Below is a small trained network, with its code and all its weights. Each question gives an input and a target symbol and asks what happens when units are switched off, that is, made to give their printed mean instead of their output.

import numpy as np


def w(rows, s, z=0):
    codes = np.array(rows[::2]) - 128.0
    scale = np.full(codes.shape[1], s)
    scale[-1] = z or s
    return codes * scale


def f(y):
    return y / 2 * (1 + np.tanh(0.7978845608 * (y + 0.044715 * y**3)))


def softmax(a):
    e = np.exp(a - a.max(-1, keepdims=True))
    return e / e.sum(-1, keepdims=True)


def log_softmax(a):
    a = a - a.max(-1, keepdims=True)
    return a - np.log(np.exp(a).sum(-1, keepdims=True))


def net(x, mask):
    ids = ['βγεζθλμστψ'.index(c) for c in x.split()]
    T = len(ids)
    res = E[ids] + P[:T]
    u = 0
    for l in range(2):
        r = res
        for j in range(2):
            rows = slice(2 * j, 2 * j + 2)
            q, k, v = (r @ M[l][rows].T for M in (Q, K, V))
            z = softmax(np.where(np.tri(T) > 0, q @ k.T / 2**0.5, -1e9)) @ v
            o = O[l][rows]
            res = res + np.where(mask[u + j], z, o[:, -1]) @ o[:, :-1]
        u += 2
        y = f(res @ A[l][:, :-1].T + A[l][:, -1])
        res = res + np.where(mask[u : u + 16], y, B[l][:, -1]) @ B[l][:, :-1]
        u += 16
    return log_softmax(res[-1] @ U[:, :-1].T + U[:, -1])


Q, K, V, O, A, B = {}, {}, {}, {}, {}, {}
E = w([
[155,19,90,134,83,84,142,104,155],'β',
[111,65,187,87,151,112,130,119,145],'γ',
[158,95,91,159,85,128,105,129,159],'ε',
[155,96,92,161,131,147,106,143,163],'ζ',
[121,105,86,119,83,158,71,118,122],'θ',
[209,117,121,113,88,108,70,69,130],'λ',
[37,100,101,128,91,111,119,136,86],'μ',
[114,136,98,175,108,98,155,181,158],'σ',
[125,202,130,144,3,127,130,107,84],'τ',
[78,170,28,100,182,164,159,167,98],'ψ',
],0.015)
P = w([
[68,146,58,118,144,137,98,77,210],'0',
[120,76,142,222,127,177,175,74,118],'1',
[85,139,142,79,56,185,93,148,194],'2',
[88,164,53,104,173,60,61,65,194],'3',
[174,112,186,164,129,169,169,124,103],'4',
[130,125,153,74,50,175,72,192,171],'5',
[111,143,57,102,173,30,39,97,169],'6',
[203,83,159,135,125,128,156,167,58],'7',
[173,106,149,61,42,145,50,244,140],'8',
[106,178,35,116,158,36,42,121,155],'9',
[205,79,160,149,137,118,137,182,66],'10',
],0.011)
Q[0] = w([
[109,146,141,42,124,112,117,176,159],'0.h1',
[110,103,129,114,147,121,142,109,115],'0.h1',
[158,103,216,168,45,243,165,187,115],'0.h2',
[128,182,132,217,165,135,225,96,4],'0.h2',
],0.011)
K[0] = w([
[107,90,232,103,186,85,158,141,136],'0.h1',
[115,111,132,177,151,138,109,126,175],'0.h1',
[138,36,170,74,126,134,135,4,254],'0.h2',
[34,201,55,164,140,248,195,52,209],'0.h2',
],0.0083)
V[0] = w([
[162,106,170,93,163,106,125,120,133],'0.h1',
[130,113,58,175,95,168,109,142,115],'0.h1',
[36,148,124,78,148,185,57,113,2],'0.h2',
[6,113,127,167,166,84,192,235,140],'0.h2',
],0.0074)
O[0] = w([
[167,121,151,120,142,127,89,169,154,167],'0.h1',
[100,136,142,170,121,189,214,110,112,112],'0.h1',
[79,125,131,74,146,217,2,106,67,105],'0.h2',
[102,95,112,255,121,112,47,161,116,5],'0.h2',
],0.0078,0.0033)
A[0] = w([
[79,138,120,99,203,133,237,152,68,60],'0.n1',
[84,112,162,128,245,146,227,41,93,3],'0.n2',
[132,105,159,168,86,215,191,159,44,217],'0.n3',
[179,124,130,127,72,89,166,58,104,88],'0.n4',
[89,106,106,74,172,98,126,113,163,171],'0.n5',
[123,203,104,16,167,133,91,188,175,128],'0.n6',
[162,100,118,91,136,129,161,164,66,196],'0.n7',
[82,144,89,117,210,67,107,123,150,100],'0.n8',
[100,149,1,155,86,180,50,146,180,110],'0.n9',
[160,106,125,99,58,89,130,155,141,121],'0.n10',
[100,129,99,229,184,61,45,132,170,26],'0.n11',
[151,142,112,133,104,91,97,130,226,168],'0.n12',
[136,124,120,202,64,50,39,41,89,157],'0.n13',
[156,92,98,175,193,67,98,93,187,157],'0.n14',
[153,132,138,204,102,73,198,181,95,183],'0.n15',
[209,224,56,62,141,66,143,78,173,116],'0.n16',
],0.0075,0.0032)
B[0] = w([
[187,157,53,215,83,142,67,90,127,131],'0.n1',
[182,182,75,148,45,177,118,46,195,144],'0.n2',
[251,184,122,140,68,179,146,110,152,189],'0.n3',
[153,172,121,157,151,98,74,124,121,177],'0.n4',
[85,94,92,163,129,114,110,92,173,216],'0.n5',
[132,118,42,203,71,165,85,139,155,254],'0.n6',
[190,95,143,171,145,153,111,146,129,182],'0.n7',
[130,184,133,156,125,89,102,51,106,177],'0.n8',
[110,130,202,79,189,135,94,159,207,208],'0.n9',
[162,140,142,143,110,101,136,189,144,204],'0.n10',
[131,185,254,148,126,144,123,96,56,177],'0.n11',
[75,127,115,124,93,93,207,130,153,218],'0.n12',
[163,166,114,147,65,125,73,57,129,190],'0.n13',
[27,171,144,151,131,89,141,101,121,195],'0.n14',
[127,161,157,180,66,146,101,106,138,158],'0.n15',
[185,143,124,38,187,92,158,110,183,242],'0.n16',
],0.0066,0.0058)
Q[1] = w([
[120,110,100,103,137,78,122,120,253],'1.h1',
[127,159,87,160,88,153,142,98,113],'1.h1',
[149,106,150,111,87,157,146,162,128],'1.h2',
[128,99,169,91,79,79,92,55,188],'1.h2',
],0.013)
K[1] = w([
[225,121,141,112,86,114,85,219,65],'1.h1',
[116,245,68,120,128,90,102,38,156],'1.h1',
[94,89,180,56,60,158,170,67,123],'1.h2',
[226,109,124,111,110,129,99,254,52],'1.h2',
],0.0064)
V[1] = w([
[131,58,162,139,119,212,167,169,157],'1.h1',
[119,210,114,97,44,148,116,118,88],'1.h1',
[135,44,134,85,119,97,121,82,109],'1.h2',
[140,103,254,87,76,90,143,112,133],'1.h2',
],0.0072)
O[1] = w([
[2,38,160,114,180,197,142,181,172,107],'1.h1',
[178,199,149,97,40,209,35,124,156,151],'1.h1',
[65,30,52,113,153,155,136,36,86,173],'1.h2',
[58,72,204,55,55,149,248,22,92,252],'1.h2',
],0.0066,0.0037)
A[1] = w([
[102,165,153,166,98,126,124,102,131,61],'1.n1',
[96,130,105,135,136,122,177,140,168,142],'1.n2',
[151,122,59,124,165,166,106,130,114,160],'1.n3',
[193,160,146,132,132,136,137,92,100,175],'1.n4',
[136,126,190,90,247,118,174,144,116,135],'1.n5',
[148,140,86,187,85,119,138,124,117,89],'1.n6',
[132,105,113,154,186,50,165,126,64,192],'1.n7',
[103,127,136,86,121,128,100,93,101,81],'1.n8',
[94,122,98,151,192,96,132,114,109,5],'1.n9',
[133,83,91,87,119,123,186,173,146,165],'1.n10',
[189,159,131,108,84,132,114,105,157,189],'1.n11',
[183,135,90,136,107,120,119,59,138,97],'1.n12',
[116,119,89,107,186,95,120,73,119,106],'1.n13',
[98,87,98,85,163,105,126,148,151,181],'1.n14',
[138,83,165,87,198,143,165,81,135,252],'1.n15',
[139,136,178,137,138,188,91,128,130,208],'1.n16',
],0.012,0.0032)
B[1] = w([
[97,80,119,41,184,81,147,175,125,165],'1.n1',
[234,92,156,123,120,107,100,103,154,160],'1.n2',
[121,103,199,124,53,45,188,140,133,143],'1.n3',
[93,12,142,141,61,101,85,125,210,204],'1.n4',
[205,63,34,2,230,50,163,142,215,148],'1.n5',
[170,86,153,97,187,161,107,68,189,167],'1.n6',
[77,131,138,203,169,203,171,133,104,145],'1.n7',
[120,102,46,74,93,184,164,139,104,154],'1.n8',
[140,87,8,183,100,111,171,179,79,142],'1.n9',
[99,202,84,123,142,148,87,10,107,193],'1.n10',
[70,138,67,186,154,136,190,166,49,249],'1.n11',
[100,163,181,138,212,182,139,143,143,234],'1.n12',
[210,123,231,93,98,173,103,146,33,171],'1.n13',
[130,140,178,138,130,191,102,197,147,194],'1.n14',
[162,175,117,169,56,92,88,226,97,207],'1.n15',
[187,57,121,125,134,39,111,81,28,160],'1.n16',
],0.0067,0.017)
U = w([
[130,97,152,205,184,176,121,49,125,193],'β',
[113,106,153,230,22,134,170,194,33,191],'γ',
[213,101,101,113,3,36,122,63,162,134],'ε',
[147,75,101,77,192,103,154,174,161,90],'ζ',
[98,106,173,96,70,180,50,173,219,98],'θ',
[161,200,223,104,182,187,127,128,86,125],'λ',
[105,86,127,77,140,135,109,61,82,2],'μ',
[52,135,180,106,152,86,163,122,135,109],'σ',
[66,166,2,137,139,156,153,121,124,201],'τ',
[121,160,105,195,163,116,62,139,119,83],'ψ',
],0.0056,0.0027)

Each question gives the input, a string of symbols that net reads in full, and the target symbol t.
The units are the heads (2 rows each of Q, K, V and O) and the neurons (one row each of A and B). Each row of codes is followed by its name. A weight is (code - 128) times the scale printed after its matrix; where a second scale follows, it is the last column's (O, A, B and U).
mask holds one flag per unit, layer by layer, with each layer's heads first. A switched-off unit (its flag False) gives its mean, the last column of its rows in O or B, instead of its output. The means were averaged over made-up inputs and are rounded, as every weight is.
A unit's drop is (log p(t) with every unit on - log p(t) with that unit switched off) / (log p(t) with every unit on - log p(t) with every unit switched off).
k most important neurons: the k neurons with the biggest drops, biggest first
k most important neurons of layer l: the k neurons of layer l with the biggest drops, biggest first
which heads matter: for each layer, one digit per head in row order, 1 if its drop is at least 0.15 and else 0, layers parted by /
input γ γ σ γ θ, target β: which heads matter -> 11 / 10
input σ γ σ λ ε μ, target τ: which heads matter -> 01 / 00
input γ γ λ γ θ γ γ λ μ λ σ, target β: which heads matter -> 00 / 11
input ψ γ σ λ, target σ: which heads matter -> 01 / 00
input σ λ λ γ μ λ γ γ, target ε: 4 most important neurons of layer 1 -> [1.n12; 1.n11; 1.n5; 1.n15]
input γ σ γ γ γ ψ ψ, target ψ: which heads matter -> 01 / 01
input γ γ ψ, target θ: which heads matter -> 00 / 00
input σ λ γ λ γ λ θ ζ θ, target τ: 2 most important neurons of layer 1 -> [1.n10; 1.n4]
input λ γ γ γ γ θ θ τ γ β λ, target γ: which heads matter -> 11 / 01
input γ γ ζ λ γ τ γ λ γ γ β, target β: which heads matter -> 10 / 00
input ψ ψ γ ψ λ λ β γ, target γ: 2 most important neurons -> [0.n1; 0.n16]
input γ ψ λ γ σ ε β, target σ: 2 most important neurons -> [1.n1; 0.n11]
input ε γ σ γ μ γ σ λ, target β: most important neuron -> [1.n12]
input γ λ θ, target τ: which heads matter -> 01 / 00
input γ θ θ γ λ, target β: 4 most important neurons of layer 1 -> [1.n12; 1.n6; 1.n15; 1.n4]
input λ ψ λ θ λ τ γ γ, target γ: most important neuron of layer 1 -> [1.n11]
input γ λ γ γ μ θ θ, target μ: which heads matter -> 01 / 00
input σ γ γ β β σ λ γ τ γ, target τ: 3 most important neurons -> [1.n11; 0.n6; 1.n8]
input γ θ γ ζ ζ γ γ σ, target β: 2 most important neurons of layer 0 -> [0.n9; 0.n3]
input θ ψ γ λ, target ψ: 2 most important neurons -> [0.n3; 0.n1]
input λ γ ψ, target θ: 2 most important neurons -> [0.n9; 1.n11]
input λ λ γ ζ θ γ γ λ γ θ, target λ: 2 most important neurons -> [1.n13; 0.n16]
input θ λ λ ψ, target ψ: which heads matter -> 00 / 01
input γ γ μ μ ψ, target β: 2 most important neurons of layer 1 -> [1.n6; 1.n12]
input λ σ μ γ, target σ: which heads matter -> 01 / 01
input γ γ γ λ ε γ ζ, target ζ: most important neuron -> [1.n5]
input λ μ β ζ θ, target β: 2 most important neurons of layer 1 -> [1.n6; 1.n12]
input λ λ γ λ τ ψ θ, target ψ: which heads matter -> 10 / 11
input γ λ ψ γ λ τ γ ψ λ λ γ, target ζ: 4 most important neurons of layer 0 -> [0.n6; 0.n13; 0.n7; 0.n8]
